Below are the code and all the weights of a small trained network. Each question names an input and a class and asks about switching units off, where a switched-off unit gives its printed mean instead of its output.

import numpy as np


def w(rows, s, z=0):
    codes = np.array(rows[::2]) - 128.0
    scale = np.full(codes.shape[1], s)
    scale[-1] = z or s
    return codes * scale


def f(y):
    return y / 2 * (1 + np.tanh(0.7978845608 * (y + 0.044715 * y**3)))


def log_softmax(a):
    a = a - a.max(-1, keepdims=True)
    return a - np.log(np.exp(a).sum(-1, keepdims=True))


def net(x, mask):
    res = np.array(x, float).reshape(1, 4) / 4 @ E
    y = f(res @ A[0][:, :-1].T + A[0][:, -1])
    res = res + np.where(mask, y, B[0][:, -1]) @ B[0][:, :-1]
    return log_softmax(res[-1] @ U[:, :-1].T + U[:, -1])


A, B = {}, {}
E = w([
[35,41,165,35],'x0',
[37,162,19,188],'x1',
[127,130,125,125],'x2',
[175,3,47,154],'x3',
],0.0057)
A[0] = w([
[25,142,71,181,108],'n1',
[244,178,108,254,159],'n2',
[40,42,141,67,79],'n3',
[216,115,213,26,166],'n4',
[20,136,54,144,110],'n5',
[77,216,182,114,112],'n6',
[153,47,84,157,90],'n7',
[66,142,82,160,83],'n8',
[163,136,125,157,253],'n9',
[29,127,83,169,117],'n10',
[72,33,151,166,148],'n11',
[9,56,162,68,123],'n12',
[30,152,75,189,104],'n13',
[76,245,165,87,93],'n14',
[127,81,106,163,60],'n15',
[34,146,71,170,101],'n16',
[169,82,192,51,151],'n17',
[165,52,60,133,107],'n18',
[17,85,125,90,120],'n19',
[71,193,195,147,101],'n20',
[187,41,64,175,130],'n21',
[147,62,91,157,64],'n22',
[81,203,170,113,135],'n23',
[90,119,70,148,102],'n24',
],0.0071,0.0021)
B[0] = w([
[228,85,199,135,191],'n1',
[16,232,110,195,255],'n2',
[47,229,93,178,203],'n3',
[172,67,192,174,240],'n4',
[181,101,223,157,194],'n5',
[131,85,50,56,188],'n6',
[132,135,74,66,159],'n7',
[177,70,210,98,152],'n8',
[78,162,127,172,175],'n9',
[182,75,197,178,179],'n10',
[94,161,71,128,168],'n11',
[30,255,135,231,230],'n12',
[197,98,174,127,190],'n13',
[136,62,57,39,199],'n14',
[143,91,98,45,127],'n15',
[233,71,224,130,182],'n16',
[163,126,219,189,203],'n17',
[119,117,53,58,168],'n18',
[111,167,164,205,195],'n19',
[152,77,27,18,172],'n20',
[75,142,89,46,192],'n21',
[137,116,66,57,142],'n22',
[95,107,47,47,179],'n23',
[139,111,164,102,148],'n24',
],0.0051,0.0042)
U = w([
[89,118,113,148,255],'0',
[17,194,110,220,67],'1',
[199,44,195,157,60],'2',
[78,84,29,2,83],'3',
],0.01,0.0057)

Each question gives the input, the list of numbers given to net, and the class t.
The units are the neurons (one row each of A and B). Each row of codes is followed by its name. A weight is (code - 128) times the scale printed after its matrix; where a second scale follows, it is the last column's (A, B and U).
mask holds one flag per neuron, in row order. A switched-off neuron (its flag False) gives its mean, the last column of its row in B, instead of its output. The means were averaged over made-up inputs and are rounded, as every weight is.
A unit's drop is (log p(t) with every unit on - log p(t) with that unit switched off) / (log p(t) with every unit on - log p(t) with every unit switched off).
The circuit of an input: a set's keep is (log p(t) with only the set's units on - log p(t) with every unit switched off) / (log p(t) with every unit on - log p(t) with every unit switched off). Starting from the 12 units with the biggest drops (on a tie, the unit counted first), units are removed one at a time, each time the one whose removal leaves the highest keep (on an exact tie, the one counted first), for as long as the keep stays at least 0.8.
units of the circuit, in order: the units of the circuit, biggest drop first
unit that matters most: the unit with the biggest drop
top k neurons: the k neurons with the biggest drops, biggest first
drop when u is switched off: that unit's drop, to one decimal
input [-1,-6,3,7], class 3: unit that matters most -> n21
input [8,0,4,8], class 1: units of the circuit, in order -> n12, n3
input [-2,5,-5,8], class 3: units of the circuit, in order -> n21, n18
input [-5,6,3,-8], class 3: units of the circuit, in order -> n14, n20, n6
input [8,2,-4,-4], class 1: top 3 neurons -> n12, n3, n19
input [6,-5,5,-8], class 3: top 3 neurons -> n14, n20, n6
input [7,-3,5,-2], class 1: units of the circuit, in order -> n12, n3
input [5,3,2,-6], class 3: top 4 neurons -> n14, n20, n6, n23
input [7,3,-3,1], class 1: top 2 neurons -> n12, n3
input [-2,-3,-1,-5], class 3: drop when n12 is switched off -> 0.2
input [-7,-4,-6,5], class 1: drop when n2 is switched off -> 0.6
input [1,-6,-3,-8], class 3: drop when n20 is switched off -> 0.2
